[-11 -26   9  18   9  -4 -15   7   3 -13 -16  45  -8  17  33  22   8   8
 -11  48   5  20   6  18   7   1   8 -30  -8  -7  42 -26] => (217)
[ -3   3 -15 -40 -52 -12  23  48   5  16 -15 -17 -11 -36   1 -69  32  41
  -7 -27 -27  30   8  14 -59  10   3  17   4  43 -46  74] => (197)
[-28 -35   7  -1   7   2 -11  12   3 -25  21  -7  12  -3  26 -26   3  14
  -9  22  23   3  -7   5 -29  -1  -9  13 -27   8   1  29] => (157)
[ 10   5 -17 -20  -9 -24  13  23  14 -12 -21  -2   8  14  16 -25  -6  17
   7  21 -15  23 -11   1 -32  -6   3   9 -22  31   0  28] => (78)
[  1  -2   0  -8  13  -4  -2  18   6  -7  -7   3  -7  22   4  -1 -15   4
  15  16  -5 -13   2  14 -26   0   5  30  -7 -14   8 -14] => (113)
[ 22  25  18  -5 -15 -17   7  38   0   2 -27   0  -5 -17   2  -5   4   2
   9  31 -27  13  21  -6 -13   6  31   8   9 -20   1  -9] => (204)
[-25   6 -16 -19  -8  18   6  52 -17  21   6 -14   6  -8 -12  -8   2  17
 -19  26  -6  -4 -10 -17  -4 -36  19  21 -16  -2   0 -10] => (201)
[-18 -16  -1 -25  18  -6  18   5  -3 -13   8 -22 -12   6  16   2  18  22
 -11  13   6 -10  -9   3 -27 -16  11  -6  -8  -3  -2 -10] => (197)
[-40 -13 -20 -67  -6   8  23 -22 -28 -11  35 -14  -4  -5 -17 -12  38  40
 -37 -30 -11  -3 -25  -2  -4 -41  19  12 -33  23 -36  18] => (201)
[-30 -19 -26  12  24  17   1  45   7  -9 -20  -7 -14  27  23   8  -7 -19
 -13  20  14  16 -19  12 -31  -4   4  -9 -21  16  37  -6] => (204)
[  9  35 -12 -23 -27 -15  38  43  -9   2  -5   3  -7 -37 -10  -5   7  18
 -26  30 -39   7  16 -12  -8 -25  17  -3  16   9 -12  30] => (113)
[-21 -20   8 -33 -28 -10  18 -22 -14  19  20 -25   8  -3  12 -44  18  48
   7  -1   1 -18  15   8  11 -16   6  12 -11  -3 -28   7] => (193)
[-13  -1  -7  15  -7  16  -9 -14 -11 -17  22  -7   7 -35 -11 -12  14 -19
 -25 -19  23  -8 -12 -11  14  -3   7 -15 -29 -17  -8  -5] => (157)
[ 26 -14  -8  51 -19   4 -26   1  20  -3 -31  41  13   6  -9  11  -7 -22
  18  40  -6  20  17  -1  17  -4 -26 -10  -4  47  11  35] => (201)
[ 46  33   9 -37 -27 -39  45  -7 -56   7  39  -2 -15  51 -30  12 -28  27
  37 -45 -23 -28  16  36 -44  -9   9  10  19  -4 -64 -50] => (69)
[-11 -32  14 -14  23   6   2 -19   3   9  10   1 -14  33   8  24   1  -6
   9  -3   7 -12   1  14  -2   8  -1   5  17  -3   4  -8] => (197)
[-25 -19  23 -28  32  -5  11 -23   8  -2  13   1 -14  32 -23   7  -4 -26
   2  -4 -17 -11   0  11  -5  -7  27  38 -10 -13 -14 -16] => (110)
[-25 -15  12   6 -49 -31  -2  -3   3   6  15 -17   1  14   4 -26  32 -20
   3   1  16  11   8  11   7  -9 -18 -27 -12   6  -2  58] => (217)
[ 48 -15 -17  14  26  21   0  26 -46   2  36 -37  -5 -24 -79   3   4 -10
 -35   0  36 -49  12 -19  -5 -23  -5 -16  46   5  25 -11] => (217)
[-55 -41  -7   2  15  10  -8  12  34   0  -1  16  -8   7 -11 -11  16   0
 -20  35   4  12  -4   9 -29 -25   5  12 -37  22   6  26] => (110)
[-19   7 -15 -12 -19 -15  20  18 -27 -11   0 -50 -11 -29   9 -37  25   6
 -25  14  14 -11  -3  -5  31 -19   8 -24 -12 -21   1  -2] => (217)
[-13   0  46 -27 -42 -26   0   5  29  56 -16 -48  10   3  -4 -31  31  49
  32 -48 -16  -6  -2   3  12   0   1  27 -39 -36 -26  13] => (110)
[-14  35  31 -43  21  14  13 -24  -9   0  18 -23  -1 -70  -1   5  26  26
 -26   4 -12  -2  19 -39  62   2  -9 -23  56  -9 -48 -32] => (69)
[-12  13   0 -28  -8   7 -28   2 -11   2 -20  -4   6 -22   3  -2   2  41
  10   3  -7  15  -2 -19  16  -9  -9   6  12   5 -25  11] => (110)
[  9   3   2  23   2   1 -22  10  -7  -9 -16 -12   8  -5  32   8 -13  34
  27  -9  14  -2 -10  -5  -2  31 -15  18  -2 -16   2  -2] => (157)
[-14  30  -3 -27 -21  -6  12 -40  -1  -5  11 -46   6   0  -5 -50  12 -36
  -8   4   2 -14   3 -12  27 -29  -4  -3 -24   5 -35  -5] => (113)
[-31 -11 -23 -59   1  20 -18 -44 -32 -28  19  40   9  31 -29  34  -7   0
  14   1  14  -6  -6   1  11 -27  23   7  13 -11 -14  -5] => (94)
[  4  33  32   9 -22 -12   4  15   8  13  22  50  26  -4 -23  32 -12   7
  11 -15 -44  21  16 -16 -26  19 -20  29  27  16 -27  18] => (217)
[ 40  37   8   5 -10 -13  -6 -34  -1 -11 -17   9   5 -22  14  17  -3  10
   3   4 -25   6  -6 -16  23   9 -25 -15  13   9 -22  -6] => (197)
[ -1 -21 -21  -4   0  22 -15   8   7  42   7 -15 -13   2 -24 -19   9  32
 -31   3  24 -17 -15   4   8 -15 -31 -23  -1  18  10   3] => (78)
[ 11 -16  23 -29 -26   7   4  15  37  18 -24   2   0   9 -10 -52  20  -9
  -3 -20   4  18   2  28 -19  18   4 -30  -4 -23   6 -14] => (94)
[ 19 -10   2   3   6 -15 -14  -4   1  -4 -22  39  -1  36   7  38  -5  -8
  18  41 -14  19  -4   2  13 -14  10   5  10  26  29  36] => (193)
[ 37   0 -18  31  24 -13  37   2  -5   2  14  -6 -20  -5 -27  17  -3  -4
 -37 -48 -35 -21 -29   7 -17  10   0  32  -3  33  17  32] => (193)
[ 19  -4  23 -35  15  19 -27 -28   0 -18 -22 -40  27 -21  35 -39  13   8
   6  16  24  19  -2 -29  45  12 -15 -12  15  14  -6   8] => (157)
[ 14 -45 -32  -2   4 -10  52  19   4   1 -22 -31  -4 -24  19  -5 -12  34
   2  29   6 -11  27  -3  39  15 -32 -19  56  29  18  72] => (78)
[-24  36  29 -30 -10  -1  18  -7  14  12  13  22   7 -44 -11  17  -4  17
 -38  56 -51   2  10 -30  61 -30 -35  -7   9  11 -42  12] => (204)
[-42 -15 -18 -12  -4   8   8  12   8  15  14  -6  -2  31  -9  -7  -6  10
  -3  24  10   1   0   9 -29  -9 -10  19  -5  -1   3  11] => (173)
[-31 -32  36  -5  -2   6  -9  17  26  15   3  12   2  -8  14 -11  41  51
 -12 -18   9  14   9  15 -22  20  -5 -21 -11 -16   9 -20] => (217)
[ 35   3  20  13   1 -17  19  28   3 -24   1  25  15 -56  -6  29  -5   8
   9  -5 -20   4  23  -8   7  20   1  -4  25 -16  -1  10] => (69)
[  26  -39    0  -66   15   12   47  -39   16  -12   -3  -26   46   33
   25  -10  -11   14   31 -114    7   21  -17    5   -7   49  -21  -13
   10   22    0    9] => (78)
[-38 -13  -5  11  14  -2   4  -7  23 -32   0  14  -1  11 -18  14 -11 -38
  17  40   4   2  20   0   3   3  -5  14   4  -6  -3  20] => (173)
[ 21 -15   3   5 -36 -29  11  21 -15   7 -16   3   0  14  47  -2  13  16
   3  15  -9  19   5  18 -19 -12  28 -21 -19   8  23  18] => (197)
[ 20  13   6  13 -32 -26  31  29   9  13   3 -49   6 -14   5 -40   8  16
  -9  -3  -2  -4 -10  -4 -18   2 -22  -2 -20   4 -12  40] => (157)
[ -8   6  15   7 -20 -19   1  34  -3  11   1  -2 -14  16   8  -7  -2 -11
  18  30  -4  -8  28  13 -27  -3  24  12   8 -28   4  -5] => (113)
[-36 -14 -25 -22 -30 -10 -20 -40   4  -5  -7  14  14  20   3   3  10   9
  16  73  21  16   0 -12   8 -47  -2 -10 -17  -2   1  39] => (110)
[ 33  -8   4 -10 -36 -38  -3 -33   1  10  12   8  -4  26 -29 -16  11  19
  -3  62  -3 -24   4  15 -14 -33  -2  11   0 -13   9  37] => (94)
[-30  -6 -11 -63  27  26   2 -33 -14 -12   9 -16  -7  20   3  -6 -10   9
  -7 -45   5  -2 -28  11  19  19 -13  16   4 -20 -15 -31] => (173)
[ -9 -18  -9 -12  -1  11  10   2 -11  35   9  -8 -18  31 -20   7  10   7
 -14   9  -2  -8   7  11  -8 -18   6   7  10  29   3  15] => (204)
[ -2  42  18 -18 -13 -30  36  36  40   7 -18 -10  -8 -42 -31 -27  11  10
  -7  46 -46  10  15 -23   3  11 -30  27  32   6 -35  50] => (217)
[-66 -20   7  15  21  18   8  11  -7  -3  64  14  -7  21   8  36 -11 -43
 -48 -16   4   1 -18   6 -30  -8 -16 -11  -4  13   9   5] => (204)
[-13 -12  21 -34   7  13   4   5  15  -4   1 -11  16 -47  -2  -9  -4 -12
  -5 -15 -14  -8  -5 -16  60   4 -25  14   3  -3 -21  30] => (197)
[ 14 -28  -3 -19  -9  17   2 -49 -15   9  27  35   8  -9   1   3  21  25
 -24 -64  -4  10  -7  24   4  10  12  -6 -18  15  -1 -12] => (69)
[-17  17   0  46  -6   6 -23  13   5  16   4 -23  -2 -17  -5 -11  -7   7
   5  33  10 -25  13 -12  -7   3 -21  22  -4 -15  -9 -19] => (204)
[  9   4  15 -10 -20   5  -1  -5  -6   2  13 -30   1 -34  -1 -53  18  -4
 -34 -10  14  -6 -12   0  20  -3  -7 -28 -25 -17 -18 -10] => (157)
[  8 -32  55 -27  15  12 -37 -20  12 -21 -18  16  13 -25  37  -2  24 -11
 -16  34   7  24  12  -7  69 -14 -15 -66   8  18   5  -4] => (197)
[ 18   4  25 -23   6  -4 -24   8 -29 -14  -8 -63   1 -32  11 -46  46  17
 -19 -32   2  -2  -3 -11   4 -11  44   6 -34   8  -2 -14] => (204)
[ 12  26  11 -25 -12 -24  42  12 -10 -24  23 -48   8 -34  -6 -48   3  -1
 -25 -25 -30 -12 -18 -11 -12  -5  -8  19 -24  -7 -38   3] => (201)
[-10  13   1 -44 -34 -42  -6  15  -6   0 -18  -2  -9  19  31  -2  30  32
  24  61   1  26  -3   8 -11 -31  31  -4 -16 -21   6  23] => (69)
[ 30  -1   0  12 -28  -8  -2  30   3 -10 -10  20  15 -24   1   6   4  14
   6  -1   4  22  -2  -2 -28  16   2 -15  -1 -14  12  35] => (157)
[  0  -4   8  31 -25  -4   9  -6 -10  22   3  -3 -24 -12  17  -7  -5   4
 -21   2  -5 -14  17  23  31  12 -25 -37   7 -13  -6 -20] => (204)
[ -9 -15 -14 -30   3  15  11 -33  -7   7   4 -29   4  -6   1 -24   8  12
 -24  -5   3  -3  -4  -3  41  -3 -13   3   2  11   2  14] => (173)
[-25   8 -16 -24 -14   5 -12 -21 -38  -8   6  -6  10  11  37  -3  -4  42
  -3  -6   3   8 -10   2   8  -6   9   6 -19 -11  -4 -26] => (173)
[ 26  40  -1 -18 -45 -12  22  50 -13  23  34 -25  49 -44 -35  -7  13  39
  -3   6   0   2   9 -42 -47 -39  -1  -3   4  -2 -16  20] => (69)
[  1   9  20 -43   7  12 -11  25  -3  -9   0 -28  -5 -18  -9 -45   3   5
 -38 -40  -4 -10 -36  11  13  -5 -16 -14 -17 -11 -13 -26] => (94)
[-24  24   6 -16  15   7   6 -22 -21  -7  20  10 -17  29 -17  30 -33 -42
  13 -32 -14  -8   0   9  14  29   5  25  29 -38 -24 -42] => (173)
[ 29  17  35 -27  -8 -23  15  -4  21  -2 -26  34  -1   6  -5  25 -10  -8
  18  24 -45  10   8   4  32  -7  -5  -7   2   1 -24  -1] => (197)
[ 18  -8 -25  16 -17   6   4  19 -20  -7  -7  19   4 -30   7 -20 -26 -30
 -30  17  -5  15  -1   4   0  -3   9 -15  -1  -9  24   1] => (110)
[  4   2 -14 -40 -14 -10   4   9  -9 -12  -7  21  -5  -4   7  17   5  49
  -6  27 -11   2  -4   7  -2 -28  -7 -14   1  -1   2  23] => (113)
[ -1  -1  15 -14 -18  -7  10   2   9   8  -6  12 -12   6 -17   6   4  23
  13 -33 -25  -5  -6  19  10   9 -16   5 -12 -11 -32  -4] => (201)
[ 15  28  18  19 -30 -14  15  61  -5  22  -1  38 -16 -10 -40  -2 -10 -46
 -20  62 -26  11  36   2   2 -14  11 -26  32  -8   0 -12] => (217)
[  0 -16 -23 -41   9   5  27  21 -12   6 -28   3  -1  26   8   1 -23  -3
 -13 -14 -29  16 -28  15  18 -22  22  19 -33  23  17   7] => (110)
[-72  24 -14 -54 -21  27  41  12   2  37  43 -16  -8  36  -1 -31 -27  -5
 -28 -18   5   4 -22  17 -33   2 -35 -19   3 -44 -37 -62] => (173)
